The nearest row among all rows above each row, by straight-line distance (none for the first two rows)
1: |  4 | -3 |  0 | -6 |  0 |  1 |  5 | -2 |  1 | -1 | -1 |  0 |  1 |  0 |  0 | 15 |  0 |  0 |  3 |  4 |  0 |  0 | -2 | 21 | -5 | -1 |  0 | -8 | -4 |  2 |  0 |  0 |  3 |  1 |  0 | -1 | -1 |  2 |  1 | -1 |  2 |  1 |  2 |  1 |
2: |  -1 |  -2 |  -5 |  -5 |  -1 |   0 |  -4 |  -3 |   0 |  -3 |  -3 |   2 |   0 |  -2 |   2 |  -6 |   2 |  -1 |   5 |   8 |   0 |  -3 |  -2 |  13 | -17 |   1 |   2 | -30 | -10 |   1 |   2 |   0 |   5 |   0 |  -1 |  -1 |  -5 |   0 |   2 |  -1 |   2 |   3 |   2 |   2 |
3: |  -2 |   5 |  -3 | -10 |  -6 |  -3 |   1 |  -2 |   6 |  -2 |  -3 |   3 |   6 |  -4 |   3 | -63 |  -3 |  -1 |  -1 |   0 |  -2 |   1 | -10 |   5 | -16 |   2 |   1 | -31 |   0 |  -9 |   3 |   3 |   1 |  -6 |   3 |   1 | -15 |   4 |  -8 |  -1 |   1 |   6 |  -3 |  -3 | | 2
4: |  13 |  -3 |  -1 | -12 |   1 |  -2 |  12 |  -6 |   3 |  -3 |  -2 |  -1 |  -1 |   1 |   1 |  48 |  -3 |   0 |   5 |   1 |   0 |  -1 |  -2 |  46 | -12 |  -5 |  -3 | -13 | -17 |   4 |   1 |  -2 |   4 |   3 |   0 |  -1 |  -3 |   3 |   1 |  -7 |   5 |   1 |   3 |   3 | | 1
5: |  -3 |   0 |  -1 |   0 |  -1 |   0 |  -1 |   0 |   0 |  -1 |  -1 |   1 |  -1 |  -1 |   1 | -14 |   0 |   0 |   0 |   0 |   0 |  -1 |  -2 | -10 |  -5 |   1 |   1 |   1 |   0 |  -1 |   0 |   0 |   1 |  -1 |   0 |   0 |  -3 |  -2 |   0 |   0 |   0 |   0 |   0 |   0 | | 2
6: |  -4 |   0 |  -1 |  -2 |  -2 |   0 |  -4 |  -1 |  -1 |  -1 |  -1 |   1 |   1 |  -2 |   1 | -16 |   1 |   0 |   0 |   1 |   0 |  -1 |  -2 |  -6 |  -4 |   1 |   2 |  -8 |  -2 |  -4 |   1 |   0 |   1 |  -1 |   0 |   0 |  -5 |  -2 |  -1 |   0 |   0 |   2 |  -1 |   0 | | 5
7: |  -1 |   5 |  -5 | -12 |  -7 |  -4 |   5 |  -5 |   4 |  -3 |  -5 |   4 |   8 |  -4 |   4 | -45 |  -3 |  -1 |   0 |   3 |  -2 |   3 | -12 |  17 | -23 |   2 |   2 | -49 |  -5 |  -8 |   5 |   5 |   4 |  -8 |   4 |   1 | -18 |   8 |  -9 |  -4 |   3 |   9 |  -3 |  -2 | | 3
8: |  -2 |  -1 |  -5 |  -8 |  -4 |  -1 |  -4 |  -5 |   1 |  -3 |  -4 |   2 |   2 |  -3 |   4 | -22 |   1 |  -2 |   4 |   7 |   0 |  -2 |  -6 |  11 | -23 |   1 |   3 | -37 | -12 |  -3 |   3 |   1 |   6 |  -1 |   0 |  -1 |  -9 |   3 |   0 |  -1 |   3 |   4 |   1 |   0 | | 2
9: |  22 |  -1 |   3 | -18 |   2 |  -3 |  18 |  -7 |   7 |  -4 |   0 |  -1 |  -6 |   1 |   1 |  55 |  -7 |   1 |   1 | -12 |  -1 |   0 |  -7 |  57 |  -5 |  -7 |  -4 |  12 | -20 |   1 |   2 |  -2 |   0 |   2 |   1 |   1 |  -3 |  -7 |  -1 | -13 |   4 |   2 |   1 |   2 | | 4
10: |  -3 |   7 |  -3 |  -9 |  -6 |  -3 |   3 |  -2 |   6 |  -2 |  -3 |   3 |   8 |  -4 |   3 | -56 |  -4 |  -1 |  -2 |  -2 |  -2 |   3 | -11 |   5 | -17 |   2 |   1 | -32 |   0 | -11 |   4 |   3 |   1 |  -8 |   4 |   2 | -18 |   4 |  -9 |  -2 |   0 |   7 |  -5 |  -4 | | 3
11: |  4 | -1 |  0 | -4 |  0 |  0 |  8 | -2 |  1 |  0 | -1 |  0 |  0 |  1 |  0 | 23 | -1 |  0 |  2 |  2 |  0 |  0 |  1 | 17 | -3 | -2 | -1 |  1 | -9 |  2 |  0 | -1 |  2 |  1 |  0 | -1 | -1 |  4 |  1 | -2 |  1 |  0 |  1 |  1 | | 1
12: |  9 |  0 |  2 | -6 |  2 | -1 | 13 | -2 |  6 | -1 | -1 | -1 | -1 |  2 |  0 | 30 | -4 |  1 |  0 | -8 | -1 |  0 | -3 | 25 | -1 | -4 | -3 | 12 | -6 | -2 |  1 | -2 | -1 |  2 |  1 |  1 |  1 |  0 | -1 | -7 |  2 | -1 |  0 |  0 | | 11
13: |  16 |  -1 |   2 | -14 |   1 |  -3 |  15 |  -6 |   6 |  -3 |  -2 |  -1 |  -2 |   1 |   1 |  53 |  -5 |   1 |   2 |  -7 |  -1 |   0 |  -5 |  46 |  -7 |  -6 |  -3 |   3 | -17 |   1 |   2 |  -2 |   1 |   2 |   1 |   0 |  -1 |  -1 |   0 | -10 |   4 |   1 |   2 |   2 | | 9
14: |  -3 |   0 |  -1 |  -1 |  -1 |   0 |  -4 |   0 |   1 |  -1 |  -1 |   1 |   0 |  -1 |   1 | -12 |   1 |  -1 |   1 |   1 |   0 |  -1 |  -2 |  -1 | -10 |   1 |   2 | -10 |  -5 |  -4 |   1 |   0 |   1 |  -1 |   0 |   0 |  -4 |   0 |   0 |   0 |   0 |   2 |  -1 |   0 | | 6
15: |  -2 |   0 |  -2 |  -2 |  -1 |  -1 |  -3 |  -2 |  -1 |  -2 |  -2 |   1 |   0 |  -2 |   2 | -10 |   1 |  -1 |   2 |   4 |   0 |  -2 |  -2 |   0 |  -8 |   1 |   2 | -14 |  -5 |  -2 |   0 |   0 |   2 |  -1 |   0 |   0 |  -3 |  -1 |   0 |   0 |   1 |   1 |   1 |   1 | | 14
16: |  -4 |   2 |  -2 |  -2 |  -2 |   0 |  -5 |   0 |   4 |  -2 |  -2 |   2 |   2 |  -2 |   2 | -21 |   0 |  -1 |   0 |   0 |   0 |  -1 |  -4 |  -7 |  -8 |   2 |   3 | -10 |  -3 |  -6 |   1 |   0 |   1 |  -3 |   0 |   0 |  -4 |   0 |  -2 |   0 |   0 |   2 |  -2 |  -1 | | 6
17: |  -4 |   0 |  -1 |   0 |  -1 |   0 |  -5 |   0 |   2 |  -1 |   0 |   1 |   0 |  -1 |   1 | -28 |   0 |   0 |  -1 |   0 |  -1 |  -1 |  -2 |  -9 |  -5 |   1 |   1 |  25 |  -1 |  -5 |   1 |   0 |   0 |  -2 |   0 |   1 |  -2 |  -3 |   0 |   0 |  -2 |   0 |  -2 |   0 | | 5
18: |  -4 |   5 |  -3 |  -9 |  -6 |  -3 |   3 |  -3 |   5 |  -2 |  -3 |   3 |   7 |  -3 |   3 | -51 |  -4 |  -1 |  -1 |   0 |  -2 |   2 | -10 |  10 | -19 |   2 |   2 | -35 |  -1 |  -9 |   4 |   3 |   2 |  -7 |   4 |   1 | -17 |   4 |  -7 |  -2 |   1 |   7 |  -4 |  -3 | | 10
19: |   4 |  -2 |  -1 |  -4 |   0 |   0 |   5 |  -3 |  -1 |  -1 |  -1 |   0 |   0 |   0 |   1 |  17 |   0 |   0 |   3 |   5 |   0 |   0 |   0 |   5 |  -7 |  -1 |  -1 | -14 |  -6 |   3 |   0 |   0 |   3 |   2 |   0 |  -1 |  -1 |   4 |   1 |  -1 |   3 |   1 |   2 |   1 | | 1
20: |   4 |  -3 |  -2 |  -6 |   0 |   0 |   5 |  -3 |   0 |  -2 |  -1 |   0 |   1 |   0 |   1 |  25 |   0 |   0 |   5 |   5 |   1 |   0 |   0 |  26 | -10 |  -2 |  -1 | -17 | -10 |   5 |   1 |  -1 |   5 |   3 |   0 |  -1 |  -2 |   4 |   2 |  -3 |   4 |   1 |   3 |   1 | | 1
21: |  2 | -1 |  0 | -2 |  0 |  0 |  2 | -1 |  1 | -1 |  0 |  0 |  0 |  0 |  0 | 11 |  0 |  0 |  1 |  2 |  0 |  0 |  1 | 11 | -1 | -1 | -1 | -2 | -2 |  2 |  0 |  0 |  1 |  1 |  0 |  0 |  0 |  2 | -1 | -1 |  1 |  0 |  1 |  1 | | 1
22: |  11 |  -1 |   2 |  -9 |   1 |  -1 |  12 |  -3 |   6 |  -1 |  -1 |  -1 |  -1 |   2 |   0 |  36 |  -4 |   1 |   1 |  -7 |  -1 |   0 |  -3 |  31 |  -5 |  -5 |  -3 |   5 | -10 |   1 |   1 |  -2 |   0 |   2 |   1 |   0 |   1 |   1 |  -1 |  -7 |   3 |   0 |   1 |   1 | | 12
23: |  -1 |   5 |  -2 |  -6 |  -6 |  -3 |   1 |  -1 |   7 |  -2 |  -3 |   3 |   6 |  -3 |   3 | -44 |  -3 |  -1 |  -3 |  -3 |  -2 |   2 |  -9 |   4 | -14 |   2 |   1 | -25 |   3 | -10 |   3 |   4 |   1 |  -7 |   4 |   2 | -16 |   3 |  -8 |  -1 |   0 |   5 |  -5 |  -3 | | 10
24: |  15 |  -4 |  -2 | -15 |   1 |  -2 |  12 |  -8 |   2 |  -4 |  -3 |   0 |   0 |   0 |   2 |  49 |  -3 |   0 |   7 |   5 |   0 |  -2 |  -3 |  56 | -17 |  -5 |  -2 | -17 | -20 |   6 |   2 |  -2 |   7 |   3 |   0 |  -1 |  -4 |   3 |   2 |  -9 |   7 |   2 |   5 |   4 | | 4
25: |  -5 |   1 |  -2 |  -2 |  -2 |   0 |  -5 |  -1 |   2 |  -2 |  -2 |   1 |   2 |  -1 |   2 | -26 |   1 |  -1 |   1 |   4 |   0 |  -2 |  -4 |  -1 | -15 |   1 |   2 | -13 |  -5 |  -3 |   1 |   1 |   3 |  -2 |   0 |   0 |  -6 |   0 |  -1 |   1 |   1 |   1 |   0 |   0 | | 16
